Below are the code and all the weights of a small trained network. Each question names an input and a target symbol and asks about switching units off, where a switched-off unit gives its printed mean instead of its output.

import numpy as np


def w(rows, s, z=0):
    codes = np.array(rows[::2]) - 128.0
    scale = np.full(codes.shape[1], s)
    scale[-1] = z or s
    return codes * scale


def softmax(a):
    e = np.exp(a - a.max(-1, keepdims=True))
    return e / e.sum(-1, keepdims=True)


def log_softmax(a):
    a = a - a.max(-1, keepdims=True)
    return a - np.log(np.exp(a).sum(-1, keepdims=True))


def net(x, mask):
    ids = ['ΓΔαβζμφω'.index(c) for c in x.split()]
    T = len(ids)
    res = E[ids] + P[:T]
    u = 0
    for l in range(2):
        r = res
        for j in range(3):
            rows = slice(3 * j, 3 * j + 3)
            q, k, v = (r @ M[l][rows].T for M in (Q, K, V))
            z = softmax(np.where(np.tri(T) > 0, q @ k.T / 3**0.5, -1e9)) @ v
            o = O[l][rows]
            res = res + np.where(mask[u + j], z, o[:, -1]) @ o[:, :-1]
        u += 3
    return log_softmax(res[-1] @ U[:, :-1].T + U[:, -1])


Q, K, V, O = {}, {}, {}, {}
E = w([
[128,56,3,179,129,144,28],'Γ',
[184,88,147,85,177,75,126],'Δ',
[165,143,29,158,85,82,159],'α',
[148,184,67,135,246,205,166],'β',
[170,135,110,228,158,143,54],'ζ',
[79,148,75,156,123,50,30],'μ',
[87,100,170,106,65,166,188],'φ',
[187,72,79,61,77,122,118],'ω',
],0.023)
P = w([
[111,252,124,61,67,103,45],'0',
[89,168,133,116,103,63,92],'1',
[74,146,97,139,143,60,138],'2',
[62,131,84,153,156,61,148],'3',
[47,113,79,165,174,67,171],'4',
[38,104,68,170,179,67,204],'5',
[31,90,52,187,187,77,192],'6',
[28,65,55,188,189,80,199],'7',
[32,51,64,197,190,91,209],'8',
[32,50,83,172,200,89,208],'9',
],0.0042)
Q[0] = w([
[163,254,143,118,151,203,134],'0.h1',
[70,131,109,187,117,142,77],'0.h1',
[131,91,175,143,176,140,165],'0.h1',
[159,103,127,132,190,117,125],'0.h2',
[139,130,112,168,214,97,100],'0.h2',
[108,76,48,119,130,112,152],'0.h2',
[142,187,131,140,125,141,125],'0.h3',
[151,134,93,151,179,109,100],'0.h3',
[110,109,128,106,40,131,138],'0.h3',
],0.014)
K[0] = w([
[158,153,136,138,178,211,160],'0.h1',
[88,86,101,205,121,113,99],'0.h1',
[72,134,242,101,166,141,128],'0.h1',
[177,61,96,136,153,154,182],'0.h2',
[92,51,148,159,105,184,178],'0.h2',
[4,60,64,197,110,139,86],'0.h2',
[160,18,66,97,149,211,97],'0.h3',
[17,139,145,142,151,161,64],'0.h3',
[191,122,195,159,112,150,151],'0.h3',
],0.011)
V[0] = w([
[88,197,113,114,193,107,151],'0.h1',
[136,51,80,185,97,21,97],'0.h1',
[228,139,85,190,161,222,63],'0.h1',
[1,174,155,107,80,43,153],'0.h2',
[161,127,88,249,7,153,94],'0.h2',
[195,124,112,145,101,164,190],'0.h2',
[197,71,126,197,167,142,153],'0.h3',
[151,133,183,186,88,81,118],'0.h3',
[69,133,64,174,147,121,155],'0.h3',
],0.0074)
O[0] = w([
[172,108,71,84,21,181,117,129],'0.h1',
[119,73,165,103,135,95,219,255],'0.h1',
[153,135,183,136,75,143,166,210],'0.h1',
[128,143,68,108,172,116,192,98],'0.h2',
[135,64,132,165,147,133,124,244],'0.h2',
[154,122,127,91,46,190,197,100],'0.h2',
[178,143,255,129,229,91,89,125],'0.h3',
[86,64,185,141,167,148,183,127],'0.h3',
[117,129,63,146,48,41,110,200],'0.h3',
],0.0073,0.0099)
Q[1] = w([
[169,138,103,107,127,128,154],'1.h1',
[185,149,149,160,119,208,144],'1.h1',
[141,116,118,182,63,155,117],'1.h1',
[143,87,102,144,73,102,132],'1.h2',
[136,200,77,95,162,177,61],'1.h2',
[182,118,158,59,86,94,183],'1.h2',
[135,131,255,132,61,192,162],'1.h3',
[169,126,91,124,222,85,139],'1.h3',
[171,87,86,202,100,98,100],'1.h3',
],0.011)
K[1] = w([
[165,175,116,135,104,133,137],'1.h1',
[253,146,114,135,166,125,91],'1.h1',
[123,116,108,182,129,123,140],'1.h1',
[134,73,113,159,113,123,158],'1.h2',
[190,164,107,150,147,180,82],'1.h2',
[100,75,150,74,131,162,182],'1.h2',
[129,73,163,121,128,160,204],'1.h3',
[94,111,108,128,164,56,125],'1.h3',
[74,131,156,171,156,68,136],'1.h3',
],0.014)
V[1] = w([
[151,165,175,94,193,110,111],'1.h1',
[65,151,148,176,139,188,128],'1.h1',
[46,144,87,88,74,29,68],'1.h1',
[118,132,164,198,1,198,153],'1.h2',
[116,26,210,2,33,170,121],'1.h2',
[111,140,43,156,144,239,70],'1.h2',
[203,163,131,164,177,51,148],'1.h3',
[133,81,133,130,253,188,122],'1.h3',
[198,17,38,159,132,186,88],'1.h3',
],0.0082)
O[1] = w([
[82,44,54,189,118,160,159,3],'1.h1',
[116,143,144,120,87,169,185,95],'1.h1',
[145,146,118,206,151,184,71,229],'1.h1',
[51,110,160,158,168,155,176,116],'1.h2',
[145,120,106,166,154,254,77,96],'1.h2',
[112,137,197,188,113,97,104,56],'1.h2',
[138,90,218,87,103,179,147,202],'1.h3',
[90,210,79,137,140,107,19,29],'1.h3',
[81,94,34,103,81,123,75,231],'1.h3',
],0.0079,0.0081)
U = w([
[154,73,254,223,173,118,127,167],'Γ',
[169,122,103,144,87,213,101,104],'Δ',
[159,145,118,210,177,108,151,2],'α',
[55,149,115,177,150,197,167,223],'β',
[143,166,190,101,25,132,89,145],'ζ',
[84,110,132,198,144,102,58,58],'μ',
[107,88,130,94,130,111,218,146],'φ',
[168,167,185,98,214,117,92,184],'ω',
],0.0058,0.0048)

Each question gives the input, a string of symbols that net reads in full, and the target symbol t.
The units are the heads (3 rows each of Q, K, V and O). Each row of codes is followed by its name. A weight is (code - 128) times the scale printed after its matrix; where a second scale follows, it is the last column's (O and U).
mask holds one flag per head, layer by layer. A switched-off head (its flag False) gives its mean, the last column of its rows in O, instead of its output. The means were averaged over made-up inputs and are rounded, as every weight is.
A unit's drop is (log p(t) with every unit on - log p(t) with that unit switched off) / (log p(t) with every unit on - log p(t) with every unit switched off).
The circuit of an input: a set's keep is (log p(t) with only the set's units on - log p(t) with every unit switched off) / (log p(t) with every unit on - log p(t) with every unit switched off). Starting from all 6 units, units are removed one at a time, each time the one whose removal leaves the highest keep (on an exact tie, the one counted first), for as long as the keep stays at least 0.8.
circuit, biggest first: the units of the circuit, biggest drop first
most important unit: the unit with the biggest drop
which heads matter: for each layer, one digit per head in row order, 1 if its drop is at least 0.15 and else 0, layers parted by /
drop when u is switched off: that unit's drop, to one decimal
input β Δ ζ ζ μ Δ ω, target ω: which heads matter : 111 / 110
input α ω α α ζ β μ φ Γ, target Γ: circuit, biggest first : (0.h2 1.h3)
input Γ μ ζ ω β, target Γ: most important unit : 1.h2
input ζ ω ζ, target Δ: circuit, biggest first : (1.h2 0.h1 0.h2)
input ζ φ φ ζ, target β: which heads matter : 110 / 111
input α ω ω Γ μ α, target Γ: which heads matter : 110 / 101
input ω ζ Γ μ Γ Γ μ ζ μ, target Γ: circuit, biggest first : (1.h3 0.h1)
input α ζ ζ Δ Δ Δ, target ω: circuit, biggest first : (1.h2 0.h3)
input α φ Δ β, target ζ: circuit, biggest first : (0.h1 1.h2 0.h3)
input ω ζ β ζ β μ Δ μ φ μ, target φ: which heads matter : 000 / 011
input μ μ ζ Δ ζ μ α Δ ω ζ, target ζ: circuit, biggest first : (0.h2 1.h2)
input α ω α μ ζ α, target α: which heads matter : 011 / 100
input Γ ζ ζ φ Δ μ ζ Γ ω, target Γ: circuit, biggest first : (0.h1 0.h2 1.h3)
input ω Δ α φ μ, target φ: most important unit : 0.h2
input Δ ζ ζ φ α μ ζ β, target φ: circuit, biggest first : (1.h1 1.h2)
input ω φ α β Γ Δ μ Γ, target Γ: circuit, biggest first : (1.h3 0.h1)
input ω φ μ β, target φ: which heads matter : 010 / 111
input Γ α ω φ ω Γ, target φ: which heads matter : 101 / 111
input μ μ Γ Γ α ζ α, target Γ: circuit, biggest first : (0.h2 1.h3)
input ζ φ Δ Δ, target ω: circuit, biggest first : (0.h1 1.h3 0.h3)
input α μ α ζ α α ζ, target ζ: most important unit : 0.h2
input φ ω Δ φ μ β μ Γ ω μ, target Γ: circuit, biggest first : (0.h2 0.h1)
input ζ ω α Γ ω ζ μ ω ζ β, target Γ: circuit, biggest first : (1.h2 0.h1 1.h3)
input ζ α ω ζ μ α, target α: which heads matter : 010 / 100
input μ α Δ ω, target ω: drop when 1.h1 is switched off : 0.3
input β ω ω ω α ζ α ω ω, target Δ: drop when 1.h2 is switched off : 1.6
